Each row is shifted at random along 4 fixed directions that mean nothing.
Known rows, with every way that one mark hangs from another:
lelile[gugus mapazu telid[lutizuk]]: [ -73    2 -115   22 -211  -68   91  140 -107 -155  320  -92 -198  113
  120  154   -2  -97   -2  -80 -283 -121   82  -67   94 -128   71  -87
  307  233 -134   48  -40  232  -65  -29 -123 -205    5  -57  -43 -106
  147 -122  -92  -95  -75  -52   22 -206  272  277  371   37 -108 -128
   94   31   37]
kugi[bokaga lika[telid[lutizuk[sonur[gazo]]] zuva]]: [-105   65  131  -17  237   82  -42  -30   47 -112    6  -39  -26 -106
   75  -89   68  254  125   40  137   22 -351  -78   89   61  -70 -150
  -57  -57   -9 -273   26 -144  111   79   -4  167 -140   76  -98  149
 -116  128   64  108  -17 -133   -2  112  -67 -128   47  -15 -174  100
  -17   14   95]
bokaga[lutizuk[gugus[lelile[lika]] sonur[gazo]] zigab[nekavem]]: [ 135  323 -219 -162 -320  172 -328  -68 -171  192   63 -221 -157   -2
 -175  162 -278 -289  112  -11   64 -479  128  -13   40   47 -356   98
    4 -365   42 -257  382  342  240  196 -631  205  -92   28  -16  -39
    5 -227  -31  414  -81 -163   61 -373   82  149  -20  441  138 -117
 -171   22  148]
lutizuk[gugus[lelile mapazu[kugi telid]] sonur[gazo zigab]]: [ 158 -163  227   73  164 -114  -29  112 -196  -30   52  123  140   26
  169 -108  -43  145 -235   65  -64  243  209  349  -91  -53  181 -167
   13  328   28  204 -164 -161  -17 -170  128 -202  246 -148  119  -51
  122   48   -7  -80  -41  131   22  131  108  138  257 -297   -2   98
  164 -190 -360]
gugus[gazo kugi[bokaga lika]]: [ 235 -106  126   13  176   61   61  181  218  136  -12  108   80 -156
   45  -30  179  211 -169  218  140  391 -297   73  -54   57 -113  114
   -8   12  -66  279 -157 -220  -88 -101  333  -11 -118 -174  194   -8
   67   20  172 -153  -38 -117 -117  224 -131  -80 -234   40  -40  234
   30  -76  -61]
sonur[gazo telid zigab zuva[lika]]: [  65  -97  100  232  269 -302   21   72   14   90 -218   17  172  269
   27 -171   -8   64 -245   78   68  199  215  189 -191   37  165  -67
 -132  174  319  369 -131 -232   17 -154  239 -174  233   60   72  -76
   80  220   13 -260  -85  221  -71  259  -65  -95  105 -323   60 -235
  150  -21 -310]
kugi[gazo lika[zuva] telid[lutizuk]]: [-292  -59   64 -172 -201 -235  152  123   -1 -290  130  130  -89  -79
   55   73  344  116  130  -94   45  139 -491 -282   63  169  191 -112
   98  -68 -310   38  111  115 -195   -4 -122   53 -305  -53 -256  -55
   -4   14  141  -82   37   26 -148  -63  105 -176  -15  121 -347   27
  183   59   71]
mapazu[kugi[bokaga[nekavem[tumutol]]] sonur[gazo]]: [  39  -59 -220   86  -51  -17   -2 -174  -47 -132  -75 -121  136  101
 -104  -38   40  -98 -102    9  -75  -12  154   50  -73  -57  150 -135
   49  187  -10  141  -63  104  -44 -114  102 -217  -11  -31   27 -269
  236   35   -7  131 -270   67 -137   23  185 -186  163 -168  -66 -104
  164  132  -97]
lelile[gugus[gazo] lika[zuva] mapazu telid[lutizuk]]: [ -40  201  -33  157  152  215 -176  205  -90 -175  336 -151 -204  -28
   98  179  -75  224 -121  -67 -137 -189 -103   99  196 -268 -211  -84
  423  369  -62 -370  -10    7   -8  128 -278 -160    2   -9  -24   74
   10 -276 -119   16  -52 -421  184   14   27  450  340   81 -125 -125
 -136  -95  177]
telid[lutizuk[gugus sonur[zigab[lika nekavem] zuva]]]: [ 256 -148   25    3 -107   15  134   87   89  318  -38  115   -5  141
  183   81  -80 -251  -86   90  -71  130  338   46  -95  112  -68   15
  -73 -110  114  252  -56  -60  291 -185   63  -18  134  -66  219  -63
   40   53   62   54 -100   34 -116 -185  205   -7   53  -42  177  -31
   58  -16 -363]
gugus[kugi[gazo] lelile[mapazu] lutizuk]: [-103 -157  164 -229 -210 -141  200  142  -58 -179  214   91 -145 -326
  135   99  324  311   41  -75  -47  383 -467 -170  -90  126  122   33
  -49 -152 -483  162  -57  -77 -285  -59   30    0 -198 -140  -43  160
  -70  -30  212  -65  201   32  -90  -36   -6   44 -150  206 -266  416
  237 -206   38]
zigab[lika nekavem[telid tumutol zuva[gugus[lelile]]]]: [ 304   42 -198  103   72   71   55   -7  171  231 -140  186  146   58
 -163  -18 -160 -305    6    1  -71 -115  300 -112  106 -114  -84  215
  194   63  240  -38  -58  195  -52  -74   66  -34  144   48  -21 -115
   59  -92 -214 -179  -66   77  158   -2  -70  198 -182   -7  349 -300
 -212  -32   88]
sonur[gazo telid[lutizuk] zigab zuva[bokaga]]: [-161  157   -3  121  124 -193 -163 -178 -118  -35 -174 -255  -48  176
  -46 -120  -95  137 -105   -4    8 -162  253  140  -77  -26   58 -136
 -131  -31  218  -37  109 -169  123   49 -152    1   77  218    3   86
   19  144  -16   47 -113   12  -21   59  -93  -64   96 -151  -23 -231
   22  166 -180]
mapazu[kugi sonur[gazo zigab] telid[lutizuk[gugus[lelile]]]]: [-355  109   37 -125 -212  -64 -119  -72 -305 -352  219 -297 -206 -122
   48   75  118  223   22 -162 -139 -142   39  -21  -45   -9  189 -412
   96  -21 -299 -226  129   92  -73   40 -450  -20 -192  -20 -161  109
   19 -235   22  248  -39  -47  -66 -192  123   38  296   -8 -307   85
   88  -69   -3]
gugus[gazo lelile[lika telid[lutizuk]]]: [  79    3   -8    4   88  -68   59  216  -22 -113  206   88 -134 -157
  105  -21  157  201  -34  -44  -95  242 -117  -37   37    4   79   68
   64  171 -122   69 -109 -115 -179  -24   69  -46  -41 -127   16  109
    3 -135   66 -178  161  -48   35   84  -58  231   44   44 -131  184
   93 -139   43]
tumutol[gazo zigab[lika[zuva[bokaga[nekavem] gugus sonur]]]]: [-178  297  -32 -115 -202   29 -132 -154  -10  -21 -103   -2  -48  -64
 -274  152   64 -188  123  128   -8 -358  -27 -125  166  -14  -69  -30
   98  -51  -16 -195  228  175  -96  132 -249  158 -211   51 -210  -20
   91 -247  -95   80   58 -241   78  -65 -166 -116 -201  247  -58 -160
 -241  111  255]
gugus[kugi lutizuk mapazu[sonur[gazo zigab[nekavem]]]]: [ 149  -58 -253  169  -79   42  -92    6  -76   38   60 -194   47  185
    5  -37 -155 -104 -350  -11 -220   24  274  144 -129  -43   11   63
  178   80   39  276 -141  155  -20 -139  -48 -315  270  106  287 -230
  279   88 -176  -20 -384  104 -139  -64  241  146  120 -107  206 -120
  137   29 -148]
nekavem[telid tumutol[zigab]]: [ 265  202   19   27    6   73  -45   88   89  311  -41    2 -146 -212
 -109  -11   26 -144  132   96  -60 -104   30 -321   98  -57 -346  139
   23 -229   49 -108   83  -78  -91  113  -49  283 -161  -20  115  234
  -77 -333   59    3  259 -190  320  -81 -300  101 -310  225  168   66
 -169  -42  201]
nekavem[telid zuva[bokaga]]: [-133 -113 -127  -27  -27 -228  155 -228    7 -192 -186  155  140  132
 -134 -135   15 -168  105  -93   37 -113  199  -11   45  -38  397  -65
   38  225   53  -34  -38  110 -187  -76  147 -155   46  169 -223 -161
   55  195 -105 -202   -7  285  -19  102   77 -152  126 -258    3 -226
   17  141   14]
bokaga[nekavem[telid zuva[gugus[gazo lutizuk mapazu] lika]]]: [ -88   27 -135  -39  -56  -39  -61  -99  -84 -107  -82   38   74   84
 -170  -21 -130 -120   28  -84  155 -189  105    3   75   -6  125   73
   76  -33   -3  -90   99  223  -68   32  -91  -88  -11   66 -193 -146
   14   74  -96  -86  -69  168   -5    4   59  -23  -57   29   97 -198
  -62   90  135]
bokaga[lutizuk[gugus] nekavem zigab]: [  -7  187 -186 -125 -179  -84 -223 -184 -187  -25 -104 -116    1  121
 -258  -13 -118 -334  189  -33  198 -430  172   41   -4   28  -74  120
 -130 -224  102 -154  240  274  107  162 -215   39  -60  114  -99  -27
  -22   97  -28  245   14   96   47 -196   19 -119  -81  121   77  -93
  -61  253   70]
sonur[telid zuva[bokaga]]: [-222   94  120   -6   59  -73   28  -96   30  -24  -42 -140  -77   22
   52  -10   -9  181   78  -47   69  -18  -43  -19  -22   47    0  -30
 -144 -156   50  -69   40  -92  101   72 -112  145  -64   50  -66  162
 -166   -2   63  -22  101  -10   13   85  -97    1   -6   33  -69   44
  -55   -4   13]
bokaga[nekavem[telid zuva[sonur]]]: [ -18  -33  -87   20   80  -64   37 -150    4  -55 -154  109  136   93
 -138 -162  -43 -172   99  -37  121 -129  179    0   51  -23  120   78
  -14   54   68  -89  -31   67  -98  -20  149  -36   68  105 -105  -96
  -30  155  -54  -51   66  153   98   75  -61 -147  -61 -147  110 -122
  -10  122   34]
tumutol[gazo nekavem[telid[lutizuk[gugus]]] zigab]: [-122   34   70 -258 -403 -337  226  103   30   85  -96  253 -169 -135
 -125   58  437 -378  224  241 -114   31   63 -416    1  312  225  -22
  -37 -174 -223  203  142   13 -272 -137   47  142 -371  -95 -121   88
   55 -203  144 -120  271   10  -21 -238  -34 -252 -317   86 -170  162
   44  103    1]
nekavem[tumutol[gazo] zuva[bokaga lika sonur]]: [ 112  153  -35  -16   -4  261 -166 -196  101  138 -155   44   53 -132
 -212   69 -148  -61  116   35  118 -234 -143  -90  173 -121 -212   86
  -55  -78   16 -229  177   75   14  138 -101  252 -119   10 -108  -16
  -30 -135   39  192   38 -192  161   69 -240 -106 -133  273   51 -127
 -240  101  264]
zigab[nekavem[zuva[bokaga gugus lika sonur[gazo]]]]: [-168 -110 -158 -136 -176  -25   96 -205   49  -99 -145  129   87  -16
 -175   33   54  -86  191  -30   72  -56 -187 -183   -3   81  204  -32
 -138  -92  -77    2  156  151  -67  -21   28   52 -149   45 -224  -70
  -26  202   22   92  -13  139  -75  -46   75 -269 -188   66 -118 -125
   39  118  110]
sonur[telid zigab zuva[bokaga lika]]: [-102   23  -83   39 -117  -73   78   81   89  182  -46 -193    4  287
   50  129 -156 -171  -91  -39  -12   15   81  -94 -194  186    9  -23
 -108 -392  255  326   69  150  242  -25 -245   11   78   37   42 -150
  -13    5  -14  -72 -174  174 -279  -14  153   -7  171   94   89 -174
   37   37  -87]
telid[lutizuk[bokaga[zigab] gugus[lelile] sonur[gazo zuva]]]: [ 163   30   63  -33  -58   52  -95  -54  -91  174  -36  -46  -67   27
  133   23 -159   20  -62   60   39  -64  310  175    1   39 -159  -70
 -107  -76   33  -48   60 -149  325    2 -157  107   65  -14   91   60
  -44   38  105  248  -26 -104  -71 -162   98   13   83   40   83   58
  -27  -32 -226]
sonur[telid zigab[nekavem] zuva[bokaga gugus[mapazu]]]: [  -2  -16 -129   76  -80    3   57   55   99  221  -65 -183   -5  260
   24  110 -193 -136 -155  -23  -55   42  178  -44 -200  113  -71   82
  -71 -393  289  329   49   69  272  -23 -151    8  157   20  170 -154
  -14   23  -58  -45 -260  155 -202  -55  164   51   12   31  184 -167
   47   84 -153]
lika[telid zuva[bokaga[nekavem[tumutol[zigab]]] gugus]]: [ 224 -112  -93  101  125  210   64   56  198  217  -95   52   96  108
   28   77 -207 -214  -67   21   49   40  -57  -10 -121   23 -191  127
   -3 -136  151  104  -58  -50  215  -32  189   12  112   14  195 -187
  -29   45  -26   -7 -230   54  -13   75   86  -44  -28  -26  144  -50
   -9   74  -15]
gugus[gazo kugi[telid]]: [  58  -63  -11  -97 -193  -47   78  197  115   67  146   29  -59 -116
    4   93  119   45 -114   85   46  206 -225  -27  -56   87  -25   82
  137  -61 -266  277  -39   49 -230 -114    9  -17 -196 -138  106 -122
  127 -152  135 -192  -37  -32 -114   15    9   -2 -156  196  -71  166
   77  -87   -1]
gugus[gazo kugi[lika telid] lutizuk[sonur[zigab]]]: [  10  -74   49  -32  -52  -67  -64   70  -18 -100  110  -17   40  -48
  -11 -109   30  122 -216   70   -5  167 -150  103    6   91  163   52
   43   29 -169  160   -1  -79 -177  -69   61  -95   -1   27   99  -49
  172   53   54 -137 -154   75 -177   23   22  -59   39  -84  -47   72
  114  -39 -123]
lelile[lika mapazu[kugi] telid[lutizuk[bokaga gugus]]]: [-278  -84  -83   58   50 -210   71   74 -170 -466  200   19  -26  133
  153  -96  117   32   11  -65 -180  -43   44   58   56 -164  419 -308
  238  602  -57  -64 -168   84 -144  -81    7 -401  139   23 -213  -24
   72    7 -191 -145  -15  142  -31   -6  199  192  495 -289 -275  -66
  109   -2  -47]
lika[zuva[bokaga[nekavem zigab] gugus]]: [  33   37 -173  -75 -178  230   -8  -57  130  182  -84  -83   -4   42
  -75  270 -136 -183   41  -34  137 -146 -142  -94 -100   79 -287   64
  -39 -407   32   14  147  170  260   93 -202  117 -124   -8   66 -160
  -59  -12   53  229 -157  -68 -131  -78  153 -108 -150  302   77  -61
  -59  120  114]
bokaga[lutizuk[gugus[gazo]] nekavem]: [-216 -192   31 -230 -191 -411  133 -189 -187 -306  -66  238   64  -27
 -133  -91  258 -104  235  -25  198   68  -52   61  -51  138  503    9
 -317   58 -163   99  101   13 -201  -74  243  -97 -141   25 -254   36
  -17  336  133  -44  183  349  -36  -49   78 -354 -118 -177 -270  127
  249  188 -149]
lika[telid zuva[gugus sonur]]: [-386 -134   34  -17  181 -124   10 -336 -132 -537  -44   92  126  -14
  -94 -135   38  203  132 -164   94 -129 -266  103  125 -151  423 -258
  -31  372 -126 -302  -14  -58 -234   47  204  -68   63  220 -327   -1
  -33  299  -97  -53    7  255   77  184  -38 -304  150 -334 -294  -71
  115   63  102]
tumutol[nekavem[zuva] zigab[lika]]: [ -99  172 -199  -23 -136 -165   16  -78  107   56 -208   53   66  132
 -333   -4  116 -388  176  157  -81 -244  150 -268   71  120  108   52
  135   59  156   44   26  202 -165  -48  -22   -5 -179  152  -80    6
  143   43 -119  -68  118  -39  -45  -60 -115 -103 -160  -19   67 -140
 -151  131  158]
lika[telid[lutizuk] zuva[bokaga[nekavem zigab] sonur]]: [-189  184 -269  -43  -93  295 -174 -207  -38  -44   42 -261  -80  142
  -64  107 -329 -231  125 -152   14 -467  -68  -70   11   22 -199  -47
   58 -318  -10 -372  198  302  253  165 -448  149   29  255  -64 -143
  -75   24 -125  339 -265  -40  -58 -154  152  -72  156  203   15 -141
  -87  216  208]
zuva[gugus[gazo lelile[mapazu telid] lutizuk] lika sonur]: [ 111  -54  -22  147  115  294 -176    6  -45  -67  139  -58   98   86
   25  -69 -399   97 -233 -108  -33  -39  -86  217  150 -242  -15  124
  117  244   44   15   44  139   48  126   59 -106  328  -96   -6 -155
   97  -15 -174  -41 -225   60  -94    7   83  203  185   55  154 -200
  -49 -124  181]
mapazu[kugi[lika] sonur[telid[lutizuk]]]: [-210   21  115  -90  -70   50   30   11  -76 -170  175 -149 -158 -131
  209   42  200  195   46  -99 -130   56 -103 -111  -20   26   28 -158
   55  -81 -210 -131  -27   44   12   44 -265   61 -132 -104  -96   91
 -101 -290   57   60   42  -86  -47  -89   17   35   98   80 -182  139
   33 -138   16]
sonur[zigab[lika] zuva[bokaga[lutizuk]]]: [ -59   48 -179   49 -146  -82   58  -95   99  142 -117 -151   70  275
 -114  158 -106 -257  -43  -38   -1 -110  209   55 -100   54   22   37
  -65 -195  343  214   51  163  179  -21 -123  -70  100  140   64 -202
  120  140 -128   16 -190  109 -209  -36  103  -49  138    5  157 -261
  -22  156  -97]
bokaga[zigab[lika nekavem[telid[lutizuk[sonur]] tumutol]]]: [ 174 -171   96  -36  129 -169  240   43   90  110 -164  431  123 -152
   -4 -201  305 -137  248   83  -50  230   59 -193 -101  121   81  117
 -287  -17   63   53 -156 -265 -122  -68  470  107   33   55    7  229
 -197  213  140 -131  373  181  205   95 -159 -231 -353 -223   -4  127
  130  -10 -184]
lika[zuva[gugus[kugi]]]: [ -35 -262    9 -105 -111  -75  235    5  138  -27  -53  191   74  -53
   50  173  169   18   -4  -14  111  232 -241  -33 -121   80  129  -79
  -22  -17 -162  250  -90  -31  -69 -146  194  -75  -86  -46   -2 -122
   13  123  128  -89  -17  154 -152   66  130 -221 -118    5 -111   99
  156  -55  -71]
gugus[kugi[lika telid] lelile mapazu]: [ -84  125 -132   88  156 -103  -94  162 -118 -249  208 -111  110   92
   53  -89  -68  179 -197 -128 -130  -29  -29  138  118 -153  144   21
  484  303   24  113 -170  389 -272  -15 -191 -301  221   34  -33 -210
  233  -41 -307 -329 -167  164  -37  190   39  407  227  -19  109   -7
  -13 -112  149]
lika[telid zuva[bokaga[lutizuk[gugus sonur]]]]: [-125  -47 -172  -37  -99    8   25 -159  -23 -106   22  -48   47  204
  -12   86 -217 -247   43 -102   21 -197  -17   80  -39   41  149 -105
   37   28   18  -74   62  222  111  -51 -131  -93   88  166  -79 -243
   81  128 -129   54 -275  190 -111  -59  278  -67  307  -68  -55 -144
   42  124    1]
tumutol[gazo nekavem zigab[lika[telid zuva[bokaga sonur]]]]: [ 132  141   84   67   93   57   35  113  239  317 -188  180   55   -1
 -135  -23  123 -317   44  312  -92   -8   66 -138   23  118 -184  159
   39   34  156   40  -53 -121  -56  -67  235  138  -53  -15  126   47
   53 -147  -52  -78  120 -242  112   55 -261  -76 -297  -23  107   21
 -202   54   52]
mapazu[sonur[gazo zuva] telid]: [  -5  283   28  253  246  158 -269  -89  -84  -38   53 -324  -47   51
  -55  -94 -199  242 -138  -54   -2 -259  257  216  106 -199 -224 -111
  157  252  137 -299    9  -91   89  130 -127   18   53   44  101   94
   47 -119  -95  180  -73 -270  213   64 -110  198  213 -116   65 -177
 -162  -57   88]
zuva[lika sonur[gazo zigab]]: [-152  -52   63 -135 -243   59   29   25  -11   58   55   -8  -75 -132
    2  125   84   15  119    4   52   51 -387 -206  -53  126  -40 -106
 -226 -341 -142   81  192   98  -16   70 -215  233 -190  -81 -132    1
  -79  -24  143  147  122  -28  -85  -91  -15 -226 -124  341 -162   18
  105  -84  130]
mapazu[kugi sonur[gazo zigab] telid]: [-147   90  -93  183  151  -84 -170 -121 -193 -301   25 -260   74  121
  -92 -145   22  123 -156  -73 -157 -142  244  182  -34 -187  191 -308
  165  414   46  -93  -91    9 -157  -29   -2 -261   93   61    8  -56
  221  -44 -160   67 -159   25   32   69   12   27  333 -364  -98 -167
   56   43  -58]
lelile[lika[zuva] mapazu[kugi sonur telid[lutizuk[gugus]]]]: [-213   14  103   61  151  167   -2  143  -84 -259  254  -59  -77  -69
  227   73  108  246    2 -131  -81  -11 -145   49   -6 -150    4 -272
  247  329 -112 -312 -125   -9   15   39 -199 -165   35  -42  -65  117
 -130 -197  -76   90   39 -187   85   49   96  233  339  -86 -211   72
    1 -197   42]
lutizuk[bokaga[zigab] gugus[gazo lelile[lika] mapazu] sonur]: [ 337  -94   22  -12 -126  167  -48  184  -85  233  138   75   32   61
  178  108 -223  -96 -254  120  -21  146  236  252  -69   94 -141   51
  -28  -47   70  228  -55  -21  299  -46 -197   -5  189 -215  178 -192
   21  -99   57   73 -123  -37 -195  -79  294  177  195   91  121  130
   54 -183 -253]

Rows:
[ 149   68  -30   -9 -111   48 -120    2  -49  165   57 -106  -92   80
   18   65 -162 -142    1   -8   57 -133  124  130   35  -94 -194  116
   21  -23   87  -10   63  179  138   35 -161    1   53  -49   96  -19
   54  -82  -81   77  -40  -62   63 -184   55  193    5  170  177  -19
 -101   18   22]	bokaga[lutizuk[gugus[mapazu]]]
[ -61  -55  253  -60  133  -74  127    5  -63  -52   41  168  -80 -201
  179 -122  104  224  144  -69    7  100   63    9   90  -53   60  -54
  -64   79  -97 -211  -32 -255  -66   46  148  104   38    1  -75  255
 -198    8   71  -93  308   26  210   16 -121   29  -66 -103  -30  136
   19 -153  -55]	nekavem[telid[lutizuk[sonur[zuva[gugus[lelile[mapazu]]]]]]]
[ 113    6  111   61   64  100   70  236   43  179  186   -5 -129  -12
  201  -10   19   24   44   39 -112   93    9  -53  -51  -39 -235    3
   35   47   24   29 -127  -86   86    2   58   41   58 -105  211  145
  -58  -75   23    0  144 -152  142  -86    6  205   46   44   43   95
   47  -82  -58]	lelile[mapazu[telid[lutizuk[sonur[zigab]]]]]
[ -84   75  185  168  305   75  -58   47  -72  -93  126  -82  -32  -73
  120 -118   39  374   -8  -80  -32   85   36  134   34 -123 -107  -43
   34  214   56 -171 -182 -196  -11   84   81   21   97    0  107  241
 -128   30  -35   -9  189 -133  239  184 -125  187   57 -166   -9  147
  -12 -129   19]	gugus[mapazu[sonur[zuva] telid]]
[ 203 -164   -9   55   49  206   69  -46  224  272 -122   69  106  115
   25  -40 -185 -194   17   -1   66   63   68   78  -94    1 -141  195
 -146 -111  221   53  -86  -71  205  -11  169  101  194   67  161 -135
  -83  133   -7   41  -53   -4  -43   46  -38  -96   31  -34  221  -73
  -42   38  -71]	nekavem[zuva[bokaga[lutizuk] sonur[zigab[lika[telid]]]]]
[  -3  118   52  -78  -66    7  -37   41   84  107  -95   73  -84 -105
 -110   87  152  -34   53  145   46  -43   30  -75   88   32 -107   40
  112   30 -120  -57   21   -8 -102  -60   19   87 -225 -132   -4   27
   59 -200   34   -4   87 -196   87  -49 -163    5 -250  119   10   68
 -173   69   94]	tumutol[gazo nekavem[zuva[gugus[mapazu[kugi telid[lutizuk]]]]]]
[-158  235  113 -122  -13   63 -109 -109   62   59 -163   50  -43 -173
 -202  -12  115   -1  232  140  124 -189 -166 -169  125   94 -131   42
 -121 -149  -82 -290  179  -28  -86  122  -76  307 -290  -14 -174  188
 -131 -118   90  137  264 -243  141   31 -327 -173 -316  197  -99   63
 -234   93  246]	tumutol[gazo nekavem[zuva[bokaga[zigab] lika sonur[telid]]]]
[-279   49  -56 -139 -153  157   17 -145    5  -17  -10  -48   -1 -129
  -96   51  -30  -57  278  -75  -15 -119 -378 -318    9  100    8  -70
 -304 -473  -25 -157  300  160   32  195 -215  291 -141   72 -204  126
 -197   64   29  253  129   40  -37  -83  -44 -236 -158  260 -136    1
  -22   83  253]	zuva[bokaga lika sonur[zigab[nekavem[telid tumutol]]]]
[-115  -73  -68  -38   67 -194   25 -230 -137 -265 -136  170  148   85
 -137 -213   -9  -97   85  -91  108 -132  240   91   87  -38  376   -2
   -3  207  -25 -119   -2   65 -179  -47  150 -132   95  142 -232  -74
    3  244  -58  -83   43  270   33   74    9 -179   37 -272   -8 -108
   66  151  -46]	bokaga[nekavem[telid[lutizuk[gugus[gazo lelile]]] zuva[sonur]]]
[ 523   50  -77  237  271  313 -136  262  176  384   75 -243   32  133
  214  -68 -360   17 -422   59  -99  141  185  182  -23  -71 -435  289
  215  -82  219  162 -247  -10  259  -61    4 -104  364  -61  433 -101
  114 -151 -190  -69 -334 -108 -125    5  -25  489   93   62  499   87
 -201 -174   -4]	gugus[kugi[lika[telid]] lelile lutizuk[bokaga]]
[  73   54 -140   96  -17   41 -126   -8   50   54   25 -258    1  127
   -1 -126 -213   -4 -176   21  -41  -82  118   62   41  -57 -106   57
  109   -1    9   -1  -63   45   24  -25  -32  -94  115  127  167    0
  120   27 -121   -1 -183  -18 -116  -96   19  134   40  -38  214   23
 -110   29   27]	gugus[kugi[telid] lutizuk[bokaga]]
[ 255  -22 -207   28 -115   81 -102 -221   50   92 -178   49  101   59
 -229   29 -219 -222  -20   -3   43 -208  198  -13  105 -114  -30  111
    3   34  116   -8   45   74   72   27   16   25   44   94    0 -151
  107   49  -20   63 -134   72   -5  -65   10  -82    1   20  195 -238
  -87  107   32]	nekavem[tumutol zuva[gugus[lutizuk[bokaga[zigab[lika]] sonur]]]]
[  35  113  -86 -176 -222  -32 -126  -26 -169    3   85  -35  -64 -115
 -119  127  -73 -128  114  -59  127 -138  -66  -12   19   33  -77  164
  -34 -293 -135  -22  209  258  -21   74 -269   65 -118  -39  -63  -13
  -13  -72   50  160   36   62   74 -172    2   78 -155  307    4  145
   -3   65   98]	bokaga[lutizuk[gugus[kugi[gazo] lelile mapazu]] nekavem[tumutol]]
[-120 -118  125  -54   43   15  158   32   63  -88   15    4   12 -184
   92   79  401  214   60  -28  -27  286 -264 -157 -165  117   20 -155
  -93 -142 -107   12 -110 -186  -62  -51   58   33 -173  -78   27  130
 -124  -48  138  136  109  -60  -59   74  -62 -207  -84  -90 -207  221
  145  -92  -91]	mapazu[kugi[lika[zuva]] sonur[zigab[nekavem]]]
[ 252  124    4  287  373   62 -191   98   14  -25   44 -112   52   52
  -31  -69 -141  167 -260   72 -107  -54  132  242  181 -323 -224   40
  315  447   78  -86 -165 -147 -120    4  280 -212  131  -47  167   15
  182 -113 -117 -112  -64 -257  248  170 -210  316  117 -184  111 -114
 -201  -29   59]	lelile[gugus[kugi[gazo]] telid]
[ 114  -83 -120 -133 -364  -74  196  151  200  241  -91  209  -14   74
 -100  230  108 -438   -4  167   16   62   20 -215  -29  227   52  110
   89 -121  -93  382   37  247  -64 -216   45   -4 -209 -221  -25 -356
  194 -173   50 -165 -118   66 -173 -145  146 -117 -134  216   39  -98
  -10   72   35]	tumutol[gazo nekavem[zuva[gugus lika[telid]]]]
[  18  -21  -73   92  207  -75  -35  144 -133 -244  145   56   66  -35
   48   -1  160  284 -211  -74 -117  244  -73  208   14 -163  187   23
  249  457  -41  141 -247   64 -293  -89   20 -327  134 -123    8 -105
  181  -83 -142 -277  -30   46  -11  269   -2  314  101  -77  -52  118
   98 -122    5]	gugus[gazo lelile[lika] mapazu[kugi]]
[ 142    4  -16  -19   25  275 -108    2   94  238 -119  -12   74    9
   -1   68 -252  -80   67  -25  150  -88 -131   60  -38  -48 -294  179
 -221 -264  216  -27  190   56  335  239   42  138   61  -63   44  -17
 -145   51   -1  132  -31  -19  -35  -34  -13  -19 -176  241  177  -98
 -183   33  150]	zuva[bokaga[lutizuk zigab] gugus lika]
[-141   38   46 -211 -388   13  -17  -94  -69   99   58 -168 -244 -118
   29   90   -2   35  132   24   35  -24  -84 -194  -86  300 -111  -29
 -337 -552 -213  -89  220 -107  218   66 -376  340 -227   50  -29  198
 -189  -14  237  300   89  -73 -135 -306  105 -142 -116  270 -104  184
   71  -39  -38]	gugus[lutizuk[bokaga[zigab[nekavem]] sonur[gazo telid zuva]]]
[ 180  -34   96  114  247  -31   75   39   61  163  -86   91  -28  -13
  150 -223   15   28   24   38  -32   85  281   22   51  -92 -113   37
  -66  116  122 -118 -152 -267   35  -20  280   37  147   36  110  209
 -111   37  -22 -107  194  -31  182    5 -146   70 -133 -191  185   52
  -78  -17  -91]	nekavem[telid[lutizuk[bokaga]]]
[ 209 -194  113   80   26   50  113   67   69  170  -23   42   42   40
  127   83    3   33 -138   31  -95  246   57   76  -43   14  -46   80
 -161  -52   58  186  -83 -214  147  -80  262  -53   79  -83  192   22
   16  108   99  -13  -30  -51  -52   12   88   -8   54 -121  107   45
   57  -40 -206]	lelile[gugus[lutizuk[sonur[zigab zuva[bokaga lika]]]]]
[-237  -16  182   48  250  -86  -34 -148  -22 -136 -134  -18  113   86
   48 -129 -139  250   40 -101  172   -8  -26  199   20  -63  169  -21
 -203   79  180  -97   69 -142  133  123  128   16  149   91 -173  132
 -181  194  -22 -114   59  176    1  186 -109  -49   40 -165  -27  -87
  -87  -25   -4]	sonur[telid zuva[bokaga[lutizuk] gugus lika]]
[ -94   84 -137  -42  -63   15  -80  -32  -74 -208  125 -158  -11    0
  -30   20 -156  131  -50 -111  -24 -173  -62   34  155 -195   59  -64
  277  118  -72  -37   68  264  -91  100 -130 -114   22  -12  -97 -122
  136  -58 -143  -67 -159   50  -83  -49   83  161  117  108   18  -64
  -45  -25  191]	zuva[gugus[kugi[bokaga telid[lutizuk]] lelile[mapazu]]]
[  20  -91   86  158  181  -58  -20  -95 -159 -221   44  -16   23  -13
   48  -96  105  266 -109  -78 -178   90  112  165  110 -215  127   -3
    0  360  -13  -93 -170 -171 -122    8  265 -191  119   29   40  147
   52  153  -62  -78   56  -57  155  108   -6   85   91 -318   -9   29
   70    2  -81]	lelile[gugus[lutizuk mapazu[sonur]]]
